Here is a tiny trained network, its code and every weight. The questions are about switching its units off for an input and a target symbol, where a switched-off unit gives its printed mean instead of its output.

import numpy as np


def w(rows, s, z=0):
    codes = np.array(rows[::2]) - 128.0
    scale = np.full(codes.shape[1], s)
    scale[-1] = z or s
    return codes * scale


def norm(h):
    return h / np.sqrt((h * h).mean(-1, keepdims=True) + 1e-5)


def f(y):
    return np.maximum(y, 0)


def softmax(a):
    e = np.exp(a - a.max(-1, keepdims=True))
    return e / e.sum(-1, keepdims=True)


def log_softmax(a):
    a = a - a.max(-1, keepdims=True)
    return a - np.log(np.exp(a).sum(-1, keepdims=True))


def net(x, mask):
    ids = ['αδζθσψω'.index(c) for c in x.split()]
    T = len(ids)
    res = E[ids] + P[:T]
    u = 0
    for l in range(2):
        r = norm(res)
        for j in range(3):
            rows = slice(3 * j, 3 * j + 3)
            q, k, v = (r @ M[l][rows].T for M in (Q, K, V))
            z = softmax(np.where(np.tri(T) > 0, q @ k.T / 3**0.5, -1e9)) @ v
            o = O[l][rows]
            res = res + np.where(mask[u + j], z, o[:, -1]) @ o[:, :-1]
        u += 3
        y = f(norm(res) @ A[l][:, :-1].T + A[l][:, -1])
        res = res + np.where(mask[u : u + 8], y, B[l][:, -1]) @ B[l][:, :-1]
        u += 8
    return log_softmax(norm(res)[-1] @ U[:, :-1].T + U[:, -1])


Q, K, V, O, A, B = {}, {}, {}, {}, {}, {}
E = w([
[44,29,233],'α',
[95,164,23],'δ',
[94,160,255],'ζ',
[123,61,237],'θ',
[92,167,25],'σ',
[58,134,211],'ψ',
[93,140,193],'ω',
],0.0088)
P = w([
[146,166,71],'0',
[138,218,250],'1',
[154,78,115],'2',
[109,148,147],'3',
[146,246,194],'4',
[152,76,111],'5',
[103,144,149],'6',
[159,181,137],'7',
[147,81,109],'8',
[101,141,152],'9',
[155,176,137],'10',
[138,78,104],'11',
[97,138,150],'12',
],0.019)
Q[0] = w([
[174,70,152],'0.h0',
[132,172,107],'0.h0',
[94,91,140],'0.h0',
[186,116,99],'0.h1',
[128,106,137],'0.h1',
[247,120,144],'0.h1',
[116,84,162],'0.h2',
[211,91,137],'0.h2',
[136,41,116],'0.h2',
],0.015)
K[0] = w([
[99,78,110],'0.h0',
[24,104,98],'0.h0',
[13,138,13],'0.h0',
[186,82,134],'0.h1',
[160,52,239],'0.h1',
[240,122,157],'0.h1',
[170,117,123],'0.h2',
[48,80,132],'0.h2',
[173,34,82],'0.h2',
],0.011)
V[0] = w([
[78,50,169],'0.h0',
[176,96,45],'0.h0',
[189,59,216],'0.h0',
[206,93,88],'0.h1',
[252,228,180],'0.h1',
[197,6,88],'0.h1',
[244,93,116],'0.h2',
[81,147,172],'0.h2',
[39,2,146],'0.h2',
],0.0056)
O[0] = w([
[144,136,140,113],'0.h0',
[170,148,119,65],'0.h0',
[86,145,110,101],'0.h0',
[88,139,127,47],'0.h1',
[50,55,99,143],'0.h1',
[112,122,93,4],'0.h1',
[2,155,105,90],'0.h2',
[150,197,148,171],'0.h2',
[170,107,112,103],'0.h2',
],0.0073,0.0036)
A[0] = w([
[173,121,120,40],'0.n0',
[54,179,102,127],'0.n1',
[142,50,151,120],'0.n2',
[103,153,100,131],'0.n3',
[170,62,18,150],'0.n4',
[212,64,48,253],'0.n5',
[127,10,84,188],'0.n6',
[102,95,180,74],'0.n7',
],0.014,0.005)
B[0] = w([
[127,137,144,130],'0.n0',
[135,126,199,181],'0.n1',
[123,56,81,212],'0.n2',
[72,59,162,150],'0.n3',
[72,157,1,203],'0.n4',
[20,155,106,231],'0.n5',
[156,159,60,253],'0.n6',
[164,134,98,203],'0.n7',
],0.0094,0.0066)
Q[1] = w([
[128,46,167],'1.h0',
[103,87,158],'1.h0',
[101,220,83],'1.h0',
[162,129,183],'1.h1',
[129,137,137],'1.h1',
[141,89,112],'1.h1',
[9,111,151],'1.h2',
[43,73,221],'1.h2',
[146,162,105],'1.h2',
],0.012)
K[1] = w([
[71,147,141],'1.h0',
[131,182,154],'1.h0',
[98,119,3],'1.h0',
[89,100,103],'1.h1',
[187,99,128],'1.h1',
[122,126,116],'1.h1',
[187,171,158],'1.h2',
[186,169,69],'1.h2',
[101,128,134],'1.h2',
],0.019)
V[1] = w([
[101,136,162],'1.h0',
[124,128,177],'1.h0',
[80,100,129],'1.h0',
[146,172,134],'1.h1',
[69,144,127],'1.h1',
[127,110,2],'1.h1',
[168,148,132],'1.h2',
[115,115,144],'1.h2',
[135,84,127],'1.h2',
],0.014)
O[1] = w([
[187,37,120,167],'1.h0',
[147,71,58,127],'1.h0',
[121,85,244,172],'1.h0',
[61,90,255,158],'1.h1',
[109,80,120,216],'1.h1',
[44,120,36,2],'1.h1',
[212,121,29,124],'1.h2',
[120,85,158,138],'1.h2',
[82,40,129,53],'1.h2',
],0.0065,0.0041)
A[1] = w([
[31,250,64,158],'1.n0',
[220,143,109,95],'1.n1',
[164,140,61,135],'1.n2',
[161,66,84,182],'1.n3',
[66,194,87,143],'1.n4',
[195,178,152,184],'1.n5',
[5,175,163,82],'1.n6',
[126,189,142,253],'1.n7',
],0.012,0.0038)
B[1] = w([
[170,165,147,253],'1.n0',
[135,51,115,146],'1.n1',
[159,83,180,181],'1.n2',
[111,254,147,211],'1.n3',
[185,161,218,201],'1.n4',
[150,156,134,208],'1.n5',
[98,157,46,223],'1.n6',
[129,65,48,232],'1.n7',
],0.0081,0.0063)
U = w([
[159,107,216,202],'α',
[191,186,136,110],'δ',
[143,44,173,78],'ζ',
[247,49,60,85],'θ',
[45,66,163,6],'σ',
[88,98,81,69],'ψ',
[112,56,53,142],'ω',
],0.013,0.0025)

Each question gives the input, a string of symbols that net reads in full, and the target symbol t.
The units are the heads (3 rows each of Q, K, V and O) and the neurons (one row each of A and B). Each row of codes is followed by its name. A weight is (code - 128) times the scale printed after its matrix; where a second scale follows, it is the last column's (O, A, B and U).
mask holds one flag per unit, layer by layer, with each layer's heads first. A switched-off unit (its flag False) gives its mean, the last column of its rows in O or B, instead of its output. The means were averaged over made-up inputs and are rounded, as every weight is.
A unit's drop is (log p(t) with every unit on - log p(t) with that unit switched off) / (log p(t) with every unit on - log p(t) with every unit switched off).
k most important neurons: the k neurons with the biggest drops, biggest first
top k neurons in layer l: the k neurons of layer l with the biggest drops, biggest first
which heads matter: for each layer, one digit per head in row order, 1 if its drop is at least 0.15 and else 0, layers parted by /
input ω ψ δ δ ζ ζ ω α ζ ω σ θ σ, target α: which heads matter => 000 / 100
input σ ψ θ α ψ σ σ ζ ω ψ ψ ω ζ, target ω: which heads matter => 000 / 110
input θ ψ ζ σ α ω ψ θ ω σ θ ω δ, target σ: 3 most important neurons => 0.n6, 0.n4, 0.n3
input σ θ σ α α θ ψ ψ ζ δ δ ψ ψ, target ω: which heads matter => 001 / 110
input δ σ ζ θ σ α ψ ψ θ ζ, target ψ: 3 most important neurons => 0.n6, 0.n2, 0.n4
input ζ ζ α α α δ σ ζ ψ, target δ: which heads matter => 001 / 110
input σ ω ψ θ α ψ ψ σ ζ α, target ω: which heads matter => 111 / 110
input ζ θ ψ ψ δ θ σ α ψ ω, target ζ: top 2 neurons in layer 0 => 0.n6, 0.n4
input σ σ ψ σ ω α α ψ ω ω, target ω: 3 most important neurons => 0.n2, 0.n4, 0.n6
input ζ ψ ψ θ δ α θ ψ δ α, target ζ: which heads matter => 110 / 100
input δ α α α ω δ α, target ψ: 4 most important neurons => 1.n4, 1.n0, 1.n3, 0.n4
input δ α δ ψ θ α θ, target ψ: top 3 neurons in layer 1 => 1.n4, 1.n3, 1.n0
input δ ω ω ψ θ ψ θ ψ θ θ, target ψ: which heads matter => 000 / 110
input ψ ω θ ω σ θ α ψ ψ ω δ ω ψ, target θ: 3 most important neurons => 0.n5, 0.n2, 0.n4
input ψ ζ δ ψ ζ σ ω α δ α σ ζ δ, target θ: 3 most important neurons => 0.n5, 0.n4, 0.n2
input ω σ α ω, target α: 4 most important neurons => 0.n5, 0.n6, 0.n4, 1.n7
input ζ δ θ ψ ζ ψ ψ ω ω δ ψ θ, target δ: top 3 neurons in layer 1 => 1.n3, 1.n7, 1.n4
input θ ζ ψ ψ σ ω ω, target σ: 3 most important neurons => 0.n6, 0.n4, 0.n1
input ω θ α δ, target α: most important neuron => 0.n5
input ψ ω α δ ζ ψ σ ω θ α, target θ: which heads matter => 101 / 101
input α ω δ ω θ α ζ ω ψ δ ψ ω σ, target δ: which heads matter => 011 / 001
input α α ψ θ, target δ: 2 most important neurons => 1.n3, 0.n5
input θ α ω δ ψ ζ α α ω ζ ω δ σ, target σ: which heads matter => 110 / 010
